grid =
[[   0  197   61  108  260   28  360  -81 -207 -334   28]
 [ -47   40   95  -82  -56   65    4 -265  -79 -278   21]
 [ 153   13  561 -181 -151  598  -45 -198  240  -20   12]
 [ 117 -160  362 -323 -299  360 -257 -131   70  -47  -76]
 [-135   16 -523  231  164 -547   59  221 -159  102   19]]
Find the last entry in the row that holds the largest entry.
Answer: 12
The entry directly above -131 -> -198
Find the entry in the top-right corner.
Answer: 28
The entry just right of -79: -278
Find the bottom entry of the column that holds the smallest entry.
Answer: -547
Find the third smallest entry.
Answer: -334
Find the smallest entry in the first column.
Answer: -135
Find the entry just left of the centre entry.
Answer: -151
Find the second smallest entry.
Answer: -523
Find the top entry of the column that holds the largest entry.
Answer: 28
The entry just right of -160 -> 362
The 3rd-last entry, reading row by row is -159
Find the entry in the bottom-right corner.
Answer: 19
Find the entry just right of -135.
Answer: 16
The entry just right of the smallest entry is 59
The 2nd-last entry, reading row by row is 102
Find the entry just right of -151.
Answer: 598
Find the first entry of the largest entry's row.
Answer: 153
Find the first entry on the main diagonal.
Answer: 0
Find the entry directly above the centre entry.
Answer: 65
Find the entry directly above -82.
Answer: 108
Find the entry just left of 40.
Answer: -47
Find the entry directly below 4.
Answer: -45

Read these off the row that follows.
1) What is the third entry from the right?
2) What is the entry just right of the smallest entry?
3) What is the second entry from the left?
4) What is the 3rd entry from the left?
[-20  39   7 -21  -2 -20  35   1  27  36]
1) 1
2) -2
3) 39
4) 7

Questions about the table below.
1) Read off the largest entry in the last row.
2) Read off the first entry in reading order.
3) Read off the entry just right of the largest entry.
4) Read off the top entry of the column that holds the largest entry.
5) Read off the entry just left of the largest entry.
6) Read off the top-right entry.
7) Read off the third entry on the diagonal from the top-right corner.
8) Read off the entry just left of -9.
[[  1 -20 -35 -42 -39 -28  -9  13  29]
 [-26 -37 -42 -36 -22  -2  21  34  42]
 [-10 -31 -39 -41 -33 -17   3  22  38]
 [-40 -41 -32 -14   5  25  37  43  37]]
1) 43
2) 1
3) 37
4) 13
5) 37
6) 29
7) 3
8) -28

A = [-58, 309, 39, 806, -715, -214, 863, 103, -173, 266, -24, -96, -369]
Read off the third largest entry.
309
Read off the entry just right of 103.
-173
Read off the first entry from the left.
-58
Read off the first entry from the right.
-369
Read off the entry just right of the centre entry.
103
The minimum is -715
Read off the third entry from the right.
-24
